Below is a small trained network, with its code and all its weights. Each question gives an input and a target symbol and asks what happens when units are switched off, that is, made to give their printed mean instead of their output.

import numpy as np


def w(rows, s, z=0):
    codes = np.array(rows[::2]) - 128.0
    scale = np.full(codes.shape[1], s)
    scale[-1] = z or s
    return codes * scale


def norm(h):
    return h / np.sqrt((h * h).mean(-1, keepdims=True) + 1e-5)


def softmax(a):
    e = np.exp(a - a.max(-1, keepdims=True))
    return e / e.sum(-1, keepdims=True)


def log_softmax(a):
    a = a - a.max(-1, keepdims=True)
    return a - np.log(np.exp(a).sum(-1, keepdims=True))


def net(x, mask):
    ids = ['Δαβγζπτω'.index(c) for c in x.split()]
    T = len(ids)
    res = E[ids] + P[:T]
    u = 0
    for l in range(3):
        r = norm(res)
        for j in range(2):
            rows = slice(3 * j, 3 * j + 3)
            q, k, v = (r @ M[l][rows].T for M in (Q, K, V))
            z = softmax(np.where(np.tri(T) > 0, q @ k.T / 3**0.5, -1e9)) @ v
            o = O[l][rows]
            res = res + np.where(mask[u + j], z, o[:, -1]) @ o[:, :-1]
        u += 2
    return log_softmax(norm(res)[-1] @ U[:, :-1].T + U[:, -1])


Q, K, V, O = {}, {}, {}, {}
E = w([
[238,160,248],'Δ',
[87,189,164],'α',
[32,155,19],'β',
[157,56,147],'γ',
[181,198,124],'ζ',
[102,103,75],'π',
[119,113,78],'τ',
[128,139,74],'ω',
],0.013)
P = w([
[39,8,243],'0',
[93,254,143],'1',
[79,224,175],'2',
[87,196,198],'3',
[101,196,210],'4',
[89,174,213],'5',
[108,201,210],'6',
[125,192,211],'7',
[122,196,217],'8',
[118,194,219],'9',
[143,220,220],'10',
],0.0025)
Q[0] = w([
[89,124,79],'0.h1',
[108,124,149],'0.h1',
[121,135,248],'0.h1',
[132,129,61],'0.h2',
[194,137,144],'0.h2',
[149,98,41],'0.h2',
],0.011)
K[0] = w([
[151,54,124],'0.h1',
[113,76,201],'0.h1',
[157,154,159],'0.h1',
[102,204,184],'0.h2',
[126,78,253],'0.h2',
[120,49,206],'0.h2',
],0.011)
V[0] = w([
[121,166,90],'0.h1',
[166,29,3],'0.h1',
[62,108,206],'0.h1',
[214,50,21],'0.h2',
[187,45,87],'0.h2',
[53,130,54],'0.h2',
],0.0066)
O[0] = w([
[63,97,176,149],'0.h1',
[119,99,74,6],'0.h1',
[165,55,13,108],'0.h1',
[212,204,80,56],'0.h2',
[71,98,252,87],'0.h2',
[206,235,223,35],'0.h2',
],0.0046,0.0016)
Q[1] = w([
[144,1,131],'1.h1',
[72,245,109],'1.h1',
[71,192,33],'1.h1',
[154,34,79],'1.h2',
[202,146,90],'1.h2',
[120,61,252],'1.h2',
],0.0068)
K[1] = w([
[24,48,71],'1.h1',
[62,149,171],'1.h1',
[116,132,96],'1.h1',
[251,254,52],'1.h2',
[165,124,58],'1.h2',
[127,122,230],'1.h2',
],0.0076)
V[1] = w([
[71,21,171],'1.h1',
[54,54,73],'1.h1',
[2,102,183],'1.h1',
[243,107,112],'1.h2',
[120,25,163],'1.h2',
[102,130,254],'1.h2',
],0.0068)
O[1] = w([
[127,185,201,43],'1.h1',
[56,131,110,6],'1.h1',
[253,185,148,100],'1.h1',
[127,72,178,125],'1.h2',
[136,170,211,95],'1.h2',
[163,204,107,170],'1.h2',
],0.006,0.0018)
Q[2] = w([
[161,199,159],'2.h1',
[125,50,74],'2.h1',
[63,75,102],'2.h1',
[164,194,140],'2.h2',
[250,91,117],'2.h2',
[91,120,58],'2.h2',
],0.014)
K[2] = w([
[76,148,204],'2.h1',
[183,155,79],'2.h1',
[162,118,122],'2.h1',
[110,132,178],'2.h2',
[75,2,230],'2.h2',
[116,115,73],'2.h2',
],0.0096)
V[2] = w([
[194,104,81],'2.h1',
[134,173,92],'2.h1',
[80,177,150],'2.h1',
[99,106,164],'2.h2',
[131,251,126],'2.h2',
[111,105,192],'2.h2',
],0.012)
O[2] = w([
[141,151,255,152],'2.h1',
[66,112,157,136],'2.h1',
[68,148,152,125],'2.h1',
[63,90,108,174],'2.h2',
[110,201,163,32],'2.h2',
[33,82,116,255],'2.h2',
],0.006,0.0012)
U = w([
[251,135,183,234],'Δ',
[92,36,164,253],'α',
[175,142,100,82],'β',
[235,93,89,61],'γ',
[105,193,160,113],'ζ',
[91,108,108,43],'π',
[74,173,83,114],'τ',
[155,103,77,102],'ω',
],0.015,0.0036)

Each question gives the input, a string of symbols that net reads in full, and the target symbol t.
The units are the heads (3 rows each of Q, K, V and O). Each row of codes is followed by its name. A weight is (code - 128) times the scale printed after its matrix; where a second scale follows, it is the last column's (O and U).
mask holds one flag per head, layer by layer. A switched-off head (its flag False) gives its mean, the last column of its rows in O, instead of its output. The means were averaged over made-up inputs and are rounded, as every weight is.
A unit's drop is (log p(t) with every unit on - log p(t) with that unit switched off) / (log p(t) with every unit on - log p(t) with every unit switched off).
The circuit of an input: a set's keep is (log p(t) with only the set's units on - log p(t) with every unit switched off) / (log p(t) with every unit on - log p(t) with every unit switched off). Starting from all 6 units, units are removed one at a time, each time the one whose removal leaves the highest keep (on an exact tie, the one counted first), for as long as the keep stays at least 0.8.
units of the circuit, in order: the units of the circuit, biggest drop first
unit that matters most: the unit with the biggest drop
which heads matter: for each layer, one digit per head in row order, 1 if its drop is at least 0.15 and else 0, layers parted by /
drop when u is switched off: that unit's drop, to one decimal
input β τ Δ α γ γ Δ τ, target γ: unit that matters most => 2.h2
input ω Δ α π, target γ: units of the circuit, in order => 0.h2; 2.h2; 1.h1
input ζ γ τ γ Δ ζ ζ α Δ τ, target Δ: which heads matter => 11 / 10 / 11
input τ β γ γ Δ τ ω α Δ ζ, target α: units of the circuit, in order => 2.h2; 0.h1; 1.h1; 1.h2
input τ γ Δ α β ζ ζ τ ζ, target α: which heads matter => 10 / 11 / 01
input Δ ζ Δ π Δ β τ π, target ζ: which heads matter => 11 / 10 / 11
input ω α γ β β γ α β Δ ζ, target γ: units of the circuit, in order => 1.h1; 2.h2
input ζ γ ω, target Δ: which heads matter => 11 / 10 / 11
input α Δ Δ Δ β Δ γ τ γ π, target ζ: units of the circuit, in order => 1.h1; 2.h2; 0.h2
input ω α τ γ π ω ω, target γ: units of the circuit, in order => 2.h2; 1.h2
input ζ Δ Δ Δ γ τ, target Δ: which heads matter => 10 / 10 / 11
input α Δ β τ ζ α ω, target ζ: units of the circuit, in order => 2.h2; 2.h1
input Δ γ γ γ γ ζ, target τ: which heads matter => 11 / 11 / 11
input α ω Δ Δ ω ω, target ζ: unit that matters most => 0.h1
input ζ ω α Δ τ π π, target Δ: which heads matter => 11 / 10 / 11
input Δ γ γ ζ β ζ τ ζ, target τ: which heads matter => 01 / 11 / 11
input ω Δ γ ζ, target γ: which heads matter => 01 / 11 / 11
input τ Δ ω, target α: units of the circuit, in order => 0.h1; 1.h2; 0.h2
input ω π τ Δ π Δ ω τ, target γ: which heads matter => 01 / 00 / 11
input α ζ τ, target ζ: units of the circuit, in order => 2.h2; 2.h1
input τ τ ω Δ ζ γ τ β τ Δ τ, target α: unit that matters most => 1.h2
input α ω α ω π τ, target ζ: which heads matter => 10 / 10 / 11
input ζ Δ ω τ τ γ β ω γ Δ π, target Δ: drop when 1.h1 is switched off => 0.3
input ω Δ ω, target γ: drop when 0.h1 is switched off => -0.2
input τ τ ζ α ω Δ τ, target α: drop when 0.h2 is switched off => 1.5
